Each row has a name. Each question is about the rows just above it.

kapif: [154 232  93 111 100 122  93  81 191 149 138 138  45 127 117  72 191  51]
mife: [116 109 107 106 114 124 117 123 140 125 142 151 139 140 133 135 115 138]
felo: [122 114 132  98 131 131 115 122 142 123 140 154 147 130 131 134 109 125]
What comes right after [135] in the named rows?	[115]
The entry that follows [45]:	[127]
Right after [106] comes	[114]

bib: [202 186  68 136  54 167 127 176  49 191 188 199 123  65  59 107 146  88
 150  43  36 176  64 183  90 116 196 210  55 204 111]
zezel: [ 48  36 189 107 176 100 132  72 194  57  37  43 121 165 189 137 101 143
 174 194 192  69 174  61 155 126  61  39 147  37 119]
Zeme: [ 40  21 155 128 139 109 106  29 185  44  74  35 123 155 181 107  71 136
 203 167 150  79 177  57 149  89  40  60 127  36 104]
gagub: [ 70  63 187  97 149  94 110  74 173  74  72  64 121 143 162 120  87 130
 144 161 159  79 156  79 119 111  74  66 133  38 108]
supe: [175 196  49 139  67 205  99 153  57 166 216 180 117  73  44  79 126  87
  47  51  51 154  75 188  82  99 155 190  77 191 100]
What comes right after [204] in the named rows?	[111]
The entry that follows [203]:	[167]
The entry that follows [183]:	[90]
What comes right after [187] in the named rows?	[97]

mefi: [151 114 157 109 141  85 110 159 136 124  92  82 129 133 124 107 161 163
 143  94 170 149 107 156 187 110 106 117 133  77 102 105 133 116 104  86
 117 142 157 107 162 125 110 110 118 127 142 124]
ripat: [ 94 125 135 138  95 110 114 112 114 123  77 123 178 163  96 134 133 185
 109 116 170 163  93 112 102 114 150 124 127 123 137  90 102 104 109 155
 127  87 136 134 156 131 130 153 148 114 134 142]
bive: [ 54 130 134 128  94 121 124 113 115 137 101 133 161 147 123 159 120 132
  84 171 170 151 107 108  97 124 143 100 132 137 134 104  96 121 108 147
 138  85 130 159 114 131 120 170 165  89 154 152]
mone: [104 138 126 154 130  53 113 146 134 159 108  92 143 137 118 123 151 138
 139  84 170 148  89 156 189 113 121  94 117  89 122  90 100 115 138 116
 110 163 111 123 157 127 138  98 153  92 135 119]
kimab: [199 120 127 138 132 112 118 125 138 130 113 125 145 160  98  87 143 191
 167 173 170 140 106 145 129 118 144 168 121 115 134 122 148 112 124 139
 124 136 130  87 175 121 145 104 164 136  78 110]
nepe: [110 149  92 161 147 120 142 131 128 120 169 142 100 106 154 140 116  51
 140 142 170 102 143 128 154 142 124 109 112 139 137 148 117 146 179 133
 132 181 135 140 103 125 152  95 142 101 141 111]
vutik: [204 125 112 138 145 139 133 122 130 128 153 145 120 117 116  96 124 146
 169 199 170 111 152 135 116 133 142 173 121 135 138 150 159 129 139 140
 135 152 143  96 146 127 148 101  86 163  96 107]
zinem: [165 130 109 162 120 122 120 114 116 148 100 137 162 176  88 100 132 186
 162 161 170 143  91 143 116 120 161 156 113 122 148 109 128 107 138 163
 126 132 120 100 179 127 160 105 121 113 122 113]
Siv: [126 151  80 181 126 135 140 105 108 129 154 166 134 138 122 128 107  99
 150 174 170 112 131 116 108 140 165 137 105 160 159 136 118 132 172 174
 134 153 129 128 126 136 172 103 137 121 118 110]
ziv: [ 49 138 141 119 110 113 126 129 131 134 119 117 134 124 142 165 126 102
  84  58 170 139 131 106 130 126 117  86 135 129 123 110  94 130 117 121
 112 103 123 165 100 126 110 159 171 124 165 151]
Zapup: [148 119 132 142 108 120 112 116 135 135  79 122 173 177  85 102 141 207
 142 136 170 157  87 134 111 112 161 149 124 116 138  95 124 101 104 153
 132 100 142 102 176 127 141 129 123 130 115 127]
doruv: [177 133 106 161 126 103 123 114 116 124 109 140 154 145  93  98 131 179
 167 186 170 135 112 144 115 123 164 163 114 129 146 118 136 113 141 162
 136 136 133  98 173 125 161 101 111 132  75 109]
Whose row is [110 149  92 161 147 120 142 131 128 120 169 142 100 106 154 140 116  51
 140 142 170 102 143 128 154 142 124 109 112 139 137 148 117 146 179 133
 132 181 135 140 103 125 152  95 142 101 141 111]?	nepe
Where do [204 125 112 138 145 139 133 122 130 128 153 145 120 117 116  96 124 146
 169 199 170 111 152 135 116 133 142 173 121 135 138 150 159 129 139 140
 135 152 143  96 146 127 148 101  86 163  96 107] appear?	vutik

Zepe: [132 147  95 181 133 180  86 133 161 144 188  64 147 119]
levag: [205 176 173 105 132 122  89  68 157 179 133 136 139 107]
mebu: [132 147  95 181 133 180  86 133  90 144 188  64 147 158]
telol: [120 156 126  81  75 154 162 136 193 112 108  62 109  89]
Guli: [110 158 114  97  73 152 102 121 178 123  89  76  86  66]
Paz: [111 151 113  92  78 125  60 173 151 119  70 132 140  72]
pusa: [146 178 140 146 179  81 181  84  64 165 167 143 157 151]
Bobon: [144 107 110 180 156 115 120 142  91 167 164  93 143 187]
dil: [144 107 110 219 156 115 120 142  91 167  89  93 143 187]
Where do [144 107 110 219 156 115 120 142  91 167  89  93 143 187] appear?	dil
What comes right after [122] in the named rows?	[89]
The entry that follows [112]:	[108]

sebol: [123 161  72 216 134 162 194 146 143 118 122 111 159 177 179  97 160 164
 130 169 139 101  81 130  74 142 150  70 175 140 110  74 130 136 122]
Mapop: [125 134  91 211 131 148 198 141 121 117 123  94 164 158 136  91 174 160
 136 165 129  95 144 150 122 164 160  94 182 127 119 105 148 135  87]
Kagus: [123 129  91 211 126 150 198 139 121 117 131  94 164 161 137  87 170 158
 133 169 122  94 141 150 125 164 161  94 186 130 115 104 142 140  90]
meni: [118 152  82 207 131 158 184  78 140 129 111 112 156 182 164 104 165 173
 137 172 147  98  87 125  98 156 145  81 179 128 104  77 135 141 126]
gane: [117 130  78 211 121 159 206 121 141 125 124  79 176 156 137  96 149 145
 131 145 126 109 134 146 120 210 156  86 209 123 123 107 149 124 105]
bos: [116 147  82 205 120 145 184  85 148 126 115 125 162 199 148 109 166 172
 121 170 141  94 101 134  89 148 117  82 177 131  90  72 141 126 123]
keka: [111 127  77 218 133 175 197 124 124 137 145  80 168 176 148  91 159 152
 128 146 135 104 130 151 114 158 165  89 194 136 108 110 123 147  97]
fad: [116 147  82 205 120 145 183  85 149 126 114 125 163 199 148 109 167 170
 121 170 143  95 102 134  89 147 117  83 176 130  89  73 140 127 124]
berof: [123 131  83 215 126 159 202 124 141 131 127  83 176 155 142  90 153 153
 134 149 129 110 129 145 118 167 155  85 206 127 118 103 145 124 113]
gaku: [115 153  83 214 126 160 186  87 143 130 121 115 157 191 154 102 165 172
 135 170 150  95  80 130  93 152 140  76 182 127 104  76 133 138 126]
nogiz: [117 156  82 208 131 157 184  78 141 130 110 113 156 182 164 104 166 172
 138 173 148  98  87 125  98 156 144  82 179 128 104  75 135 141 125]
guke: [116 130  79 216 124 161 187 124 142 125 126  86 178 159 140  91 151 150
 122 148 137 107 135 143 118 169 155  90 207 119 121 103 143 122 106]
Whose row is [116 147  82 205 120 145 183  85 149 126 114 125 163 199 148 109 167 170
 121 170 143  95 102 134  89 147 117  83 176 130  89  73 140 127 124]?	fad
Where do [116 147  82 205 120 145 184  85 148 126 115 125 162 199 148 109 166 172
 121 170 141  94 101 134  89 148 117  82 177 131  90  72 141 126 123] appear?	bos
What comes right after [163] in the named rows?	[199]
Whose row is [115 153  83 214 126 160 186  87 143 130 121 115 157 191 154 102 165 172
 135 170 150  95  80 130  93 152 140  76 182 127 104  76 133 138 126]?	gaku
The entry that follows [209]:	[123]
Which row holds [118 152  82 207 131 158 184  78 140 129 111 112 156 182 164 104 165 173
 137 172 147  98  87 125  98 156 145  81 179 128 104  77 135 141 126]?	meni

rupe: [118 118 139 140 113 132 119 186 141 134 144 117 135 148 152 104 128 146]
fevus: [119 125 130 143 131 123 139 115 116 146 120 127 127 148 140 132 129 130]
vusaz: [134 123 150 156 113 108 131 170 115 136 143 113 137 149  94 122 142 120]
kupi: [148 123 141 146 133 133 133 214  73 121 102 140 122 103 170 160 118 147]
konif: [152 124 148  95 125 128 137 186 138 145 125 128 141 136 129 100 125 126]
zegu: [114 126  92 107 127 124 125 152 161 110 117 153 120 156 102 137 130 142]
dedek: [103 118 105 135 126 114 124 105 134 124 115 133 114 121 145 118 123 130]
Zovi: [122 139 129 129 145 136 136 122 141 125 134 121 128 118 132 125 135 151]
What comes right after [110] in the named rows?	[117]
The entry that follows [149]:	[94]
The entry that follows [104]:	[128]
The row with [122 139 129 129 145 136 136 122 141 125 134 121 128 118 132 125 135 151] is	Zovi

Fosu: [136 141 182 159 176 166  52  69 109 129 113  90 123 121  86 151 130 159
 142 140 112 145]
sogep: [128 165 155 184 163 149  80 132 118 167  87  90 113 124  96 179 110 131
 118 113 156 131]
nabe: [107 136 105 116 117 132 150 144 147 146  95  90 144 138 118 122 104 117
 131  60 180  72]
tamif: [138 177 120 189 175 168  80 150 131 156  88  90  89 159 124 194 137 150
  93 197 152 173]
defe: [126  81 204 108 158 120  98  23 106  79 166  90 164 121  79 145 104 151
 161 100 123 108]
lesul: [123 150 139 161 127 102 129 160 118 163 101  90 119 112 113 178 106 106
 113 100 162 124]
vebut: [127 136 178 136 102  43 148 145 179 153 122  90 141  99  69 168 117  92
 122  99 164 131]
Right after [116] comes	[117]
The entry that follows [92]:	[122]
Right after [152] comes	[173]
The entry that follows [89]:	[159]
What comes right after [140] in the named rows?	[112]
Right after [155] comes	[184]
The entry that follows [137]:	[150]

lep: [180 219 158  86  59  81 152]
fileb: [112 144 157  73  86 121 199]
lofi: [ 31 181 111 127 138 143  67]
suku: [ 95 127 112 189 156 137 105]
kega: [128 144 158  30  80 115 213]
The entry that follows [143]:	[67]
What comes right after [30] in the named rows?	[80]
The entry that follows [128]:	[144]
The entry that follows [80]:	[115]
Right after [189] comes	[156]

gapi: [168  96  85 174 106  83 116 129 108 124 146 196 104 169 154 113 174 134
 118 225 142 141 158 173 149 128 163 153 137 134 100  63  93 124 103  42
 137  88 122 105 140 161 132 137]
beb: [177  87  81 174  84 114  87 132  91 119 147 207  90 195 135 136 134 164
 116 199 143 149 147 186 119 140 164 145 113 117  99  82  94 125 100  39
 136  78 117 130 152 162 121 138]
lor: [168  96  85 174 106  90 116 129  91 124 146 196 104 169 139 113 174 134
 118 225 142 141 158 173 149 128 163 153 137 134 100  63  93 124 103  42
 137  88 122 105 140 161 132 148]
What comes right after [99] in the named rows?	[82]
The entry that follows [139]:	[113]
Right after [84] comes	[114]

Vib: [130 123 153 125 131 145 130 114 139 107 141 136 151 138 116 123 128 109
 116 141 101 108 135 113 117 110 127 107 130 132 144 120 152 124 137 101
 132 134 118 154  89 109 128 159 138 117 135 114 137 137 152 115 128  92
 138 108 105 119 128 107 125 133]
Goneg: [156 121 191  85 116 135 164 103 123  97 142 140 220 158 109 145 144  92
  75 157  96 114 117 137 104  98 118  94 150 126 176  78 162 118 125 122
 129 147 104 183  79 136 114 199 148  88 161  61 136 111 195 126 171  29
 167 105  92 116 142 102 124 145]
rozi: [140 144 123 133 134 128 115 135 104 121 120 113 137 114 117 147 166 101
 130 136 140 143 118 112 124 155 135 143 135 112 110 113 127 126 124 124
 137 148 129 130 127 136 137  83 124 131 102 115 140 109 127 154 109 117
 116 105 120 136 129 142 123 117]
tad: [104 141 112 117 156 131 134 163 134 113  82 137  89 138 145 121 105 162
 147 100 161 128 122 110 121 133 133 133 101 115 123 116 140 128 136 162
 105 126 127  92 136 129 102  99 104 163 105 135 125 143  92 134  99 151
 105 141 133 126 147 144 122 135]
kuf: [129 139 121 122 134 127 136 125 105 113 109 115 144 138 132 133 170 119
 166 114 154 140  90 122 128 168 147 144 121 108 127  94 138 135 111 144
 151 132 113 115 153 110 129  93 110 108 105 131 146 136 118 155  97 108
 114 122 135 134 113 155 138 131]
kas: [128 133 119 117 137 126 133 124 110 116 107 126 125 124 120 135 146 134
 146 115 134 148 113 122 120 161 131 138 132 101 113 131 116 124 122 145
 143 136 120 130 146 143  78  77 120 144 106 133 141 135 108 138 113 137
 108 131 128 146 122 139 139 114]
The row with [129 139 121 122 134 127 136 125 105 113 109 115 144 138 132 133 170 119
 166 114 154 140  90 122 128 168 147 144 121 108 127  94 138 135 111 144
 151 132 113 115 153 110 129  93 110 108 105 131 146 136 118 155  97 108
 114 122 135 134 113 155 138 131] is	kuf
What comes right after [88] in the named rows?	[161]
The entry that follows [79]:	[136]
Which row holds [140 144 123 133 134 128 115 135 104 121 120 113 137 114 117 147 166 101
 130 136 140 143 118 112 124 155 135 143 135 112 110 113 127 126 124 124
 137 148 129 130 127 136 137  83 124 131 102 115 140 109 127 154 109 117
 116 105 120 136 129 142 123 117]?	rozi

lovol: [113 125 120 130 128 157 123 148 152 144 133 100 102 148 117 128 126 169
 115 131 131 130 133 151 128 145 104 128 121 144 129 104 156 129 162 122
 125 118 141 126 135 133 158 128 136]
rim: [128 122 126 130 128 131 128 123 123 127 133 131 128 135 117 117 126 128
 115 138 122 130 133 128 128 127 128 128 121 117 129 126 129 131 129 122
 129 126 134 126 128 125 138 128 136]
Befot: [128 125 126 130 128 131 128 128 129 127 133 128 128 135 117 128 126 128
 116 131 122 130 126 129 128 127 128 128 121 128 129 126 129 131 129 119
 129 126 131 126 135 125 130 128 136]
Tafes: [211 153 126 139 125 141 187 136 133 127 166 128  63 158 117 128 126 139
 104 113 122 112 118 126 128 112 164  98  97 172 150  90 102 131  80 125
 115 139 142 155 135  91 169 134 136]
zapel: [128 158 208 171 128 150 128 240 129  95 168 101 142 158 115 165 122 117
 111 131 115 130  95 136 129 127  75 135 121  88 112 126 122 143 129  99
 165 126 131  80 161 125  88 155 149]
Nas: [124 125 126 130 128 131 128 128 129 127 133 128 128 135 117 128 126 128
 116 131 122 130 126 129 128 127 128 128 122 128 129 126 129 131 129 122
 129 126 131 126 135 125 130 128 136]
dorut: [128 125 126 130 128 131 128 128 129 127 133 128 128 135 117 128 126 128
 116 131 122 130 126 129 128 127 128 128 121 128 129 126 129 131 129 122
 129 126 131 126 135 125 130 128 136]
fusi: [128 125 126 130 128 131 128 128 129 127 133 128 128 135 117 128 126 128
 115 131 122 130 126 129 128 127 128 128 121 128 129 126 129 131 129 122
 129 126 131 126 135 125 128 128 136]
What comes right after [162] in the named rows?	[122]
Whose row is [128 158 208 171 128 150 128 240 129  95 168 101 142 158 115 165 122 117
 111 131 115 130  95 136 129 127  75 135 121  88 112 126 122 143 129  99
 165 126 131  80 161 125  88 155 149]?	zapel

Kada: [ 73  53 123  52  65 210 214  94  98  81 172 159 147 113  58 125 187 111
 183 173 116 179 174 124 148 139  87 144]
Nev: [ 94  70 134 180  43 182  45 133 214 100 199 209  80  81  62  96  52 175
 143 127 206 151 118  57 159 162 143 119]
Duda: [158 119 173  78 180 137 211  59 148 175 128 141 142 136 140 138 143  72
 138 169 200 160 213 118 173  77 209 208]
kinum: [154  61 116 158 111 126 120  67 107 130 139 189 188  93 146  60 131  78
 135  73 207 122 212  65 172 169 207  58]
kepub: [139 191  47 138  42 212  49 161 212  53 201 104 108  51 195 212 175 115
  78 115 133 104  71 109 164 190 191 212]
tal: [137  95 137 145 153  78  76  95 198 171  67 206 118 111  58  87  43  84
 143 212 128 100 208 159 131 140 176 152]
bolap: [110 204 213 206  42 108 190 157  71  99 120 121  64 126 180  69  91 123
 208 198  49 156 212  63 196 206 151  97]
Mogu: [110 204 213 206  42 108 190 157  71  99 120 121  64 126 180  69  91 123
 208 198  49 156 190 131 154 205 143 210]
What comes right after [125] in the named rows?	[187]
What comes right after [70] in the named rows?	[134]
Right after [96] comes	[52]
The entry that follows [59]:	[148]
Whose row is [110 204 213 206  42 108 190 157  71  99 120 121  64 126 180  69  91 123
 208 198  49 156 190 131 154 205 143 210]?	Mogu

Dorad: [154 110 155 101 111  94 104]
nal: [131 105  89  22  85 135  94]
pite: [ 99 135 136  64 104  95 160]
What comes right after [22] in the named rows?	[85]
What comes right after [105] in the named rows?	[89]
The entry that follows [110]:	[155]
What comes right after [155] in the named rows?	[101]
What comes right after [111] in the named rows?	[94]
The entry that follows [154]:	[110]

Gefo: [ 94  96 131 163 136 134  65 149 151 120  96  97 132 119 151 148 139 145
 128 103 129 130 153 168 117 120 116 136  77 149 148 132]
vages: [ 74  61 117 187 127 189  46 173 167 133 118  66 169 100 159 143 162 137
 180 130 190 107 131 156  91 132 110 145  39  97 169 143]
Rame: [102 103 138 180 143 149  70 134 148 117 102 106 147 113 142 148 140 146
 144 117 123 117 141 150 179 123 130 163  90 141 147 128]
kubim: [ 86 132 110 112 146 118  78 141 148 136  99  83 112 168 159 129 138 166
 112  98 129 149 150 172 122 119 124 101  74 134 152 127]
The entry that follows [77]:	[149]
Right after [39] comes	[97]
What comes right after [61] in the named rows?	[117]

vul: [134 192 122  92  77 129 156  95 201 131 233]
gos: [108 128 138 111 112  47 230 126 108  44  77]
nimi: [102 115 138 111 112  67 187 126  95  63  61]
fik: [167 192 122  90  76 123 164  95 201 125 202]
dopu: [139 171 133  89  81 193 232 104 162 137 156]
nis: [114 137 137 106 106  47 232 122 118  44  91]
bor: [169 182 121 105  93 129 138 101 199 131 233]
What comes right after [81] in the named rows?	[193]
What comes right after [89] in the named rows?	[81]
The entry that follows [133]:	[89]
Right after [101] comes	[199]
What comes right after [63] in the named rows?	[61]

